Below are the code and all the weights of a small trained network. Each question names an input and a class and asks about switching units off, where a switched-off unit gives its printed mean instead of its output.

import numpy as np


def w(rows, s, z=0):
    codes = np.array(rows[::2]) - 128.0
    scale = np.full(codes.shape[1], s)
    scale[-1] = z or s
    return codes * scale


def f(y):
    return y / 2 * (1 + np.tanh(0.7978845608 * (y + 0.044715 * y**3)))


def log_softmax(a):
    a = a - a.max(-1, keepdims=True)
    return a - np.log(np.exp(a).sum(-1, keepdims=True))


def net(x, mask):
    res = np.array(x, float).reshape(1, 6) / 4 @ E
    y = f(res @ A[0][:, :-1].T + A[0][:, -1])
    res = res + np.where(mask, y, B[0][:, -1]) @ B[0][:, :-1]
    return log_softmax(res[-1] @ U[:, :-1].T + U[:, -1])


A, B = {}, {}
E = w([
[110,116,71,170,139,136,98],'x0',
[157,98,190,159,2,60,132],'x1',
[139,136,158,116,152,127,184],'x2',
[142,189,169,32,210,149,196],'x3',
[99,100,64,188,131,150,53],'x4',
[86,142,34,137,247,197,90],'x5',
],0.0053)
A[0] = w([
[118,128,134,129,127,117,112,107],'neuron 0',
[152,125,128,123,126,131,135,85],'neuron 1',
[114,120,135,136,131,120,124,94],'neuron 2',
[134,115,120,139,119,105,104,173],'neuron 3',
[111,121,143,107,253,188,93,215],'neuron 4',
[136,122,124,138,121,120,113,148],'neuron 5',
[117,107,49,230,32,130,49,250],'neuron 6',
[125,171,24,97,222,123,169,213],'neuron 7',
[114,132,115,110,155,159,128,145],'neuron 8',
[118,122,125,127,168,115,121,141],'neuron 9',
[134,114,181,123,112,116,164,188],'neuron 10',
[125,124,127,146,131,106,120,104],'neuron 11',
[124,101,151,116,135,97,144,93],'neuron 12',
[141,152,234,64,50,110,214,249],'neuron 13',
[109,137,129,127,120,113,116,98],'neuron 14',
[118,122,172,133,119,107,164,147],'neuron 15',
[120,101,93,167,87,106,120,190],'neuron 16',
],0.011,0.0019)
B[0] = w([
[140,122,122,145,127,124,157,127],'neuron 0',
[107,108,129,126,134,136,137,125],'neuron 1',
[136,154,113,119,108,128,116,126],'neuron 2',
[129,125,133,142,117,144,119,144],'neuron 3',
[137,129,43,122,220,116,90,215],'neuron 4',
[134,148,125,139,118,129,126,135],'neuron 5',
[121,133,154,254,44,133,123,254],'neuron 6',
[132,108,47,129,236,131,100,216],'neuron 7',
[144,128,106,135,144,121,137,148],'neuron 8',
[132,114,129,128,145,138,112,137],'neuron 9',
[125,129,142,83,124,121,132,167],'neuron 10',
[126,146,126,129,116,112,104,130],'neuron 11',
[129,124,138,111,132,143,127,134],'neuron 12',
[121,124,192,7,120,123,175,251],'neuron 13',
[121,104,133,136,125,133,133,127],'neuron 14',
[124,149,141,84,120,139,111,154],'neuron 15',
[131,138,143,174,116,144,116,172],'neuron 16',
],0.028,0.0099)
U = w([
[116,143,186,2,108,97,200,4],'0',
[108,147,145,212,44,127,123,103],'1',
[135,126,9,112,211,117,100,243],'2',
],0.0055,0.00025)

Each question gives the input, the list of numbers given to net, and the class t.
The units are the neurons (one row each of A and B). Each row of codes is followed by its name. A weight is (code - 128) times the scale printed after its matrix; where a second scale follows, it is the last column's (A, B and U).
mask holds one flag per neuron, in row order. A switched-off neuron (its flag False) gives its mean, the last column of its row in B, instead of its output. The means were averaged over made-up inputs and are rounded, as every weight is.
A unit's drop is (log p(t) with every unit on - log p(t) with that unit switched off) / (log p(t) with every unit on - log p(t) with every unit switched off).
The circuit of an input: a set's keep is (log p(t) with only the set's units on - log p(t) with every unit switched off) / (log p(t) with every unit on - log p(t) with every unit switched off). Starting from the 12 units with the biggest drops (on a tie, the unit counted first), units are removed one at a time, each time the one whose removal leaves the highest keep (on an exact tie, the one counted first), for as long as the keep stays at least 0.8.
units of the circuit, in order: the units of the circuit, biggest drop first
top k neurons: the k neurons with the biggest drops, biggest first
drop of u: that unit's drop, to one decimal
input [3,6,-7,-2,-5,-5], class 0: units of the circuit, in order -> neuron 13
input [6,8,6,7,1,4], class 0: top 3 neurons -> neuron 4; neuron 6; neuron 7
input [7,-3,-5,2,4,-3], class 1: units of the circuit, in order -> neuron 6; neuron 4
input [-7,8,-2,8,8,4], class 0: units of the circuit, in order -> neuron 6; neuron 7
input [4,1,-2,5,0,-2], class 0: units of the circuit, in order -> neuron 6; neuron 4
input [5,5,5,1,-3,4], class 0: top 3 neurons -> neuron 6; neuron 4; neuron 7
input [1,-4,0,1,1,-5], class 0: drop of neuron 4 -> 0.5
input [8,-8,-8,-5,4,-3], class 1: drop of neuron 6 -> 0.5
input [8,-3,2,-4,7,1], class 1: drop of neuron 6 -> 1.1
input [5,1,0,0,-2,-4], class 0: drop of neuron 6 -> 0.2
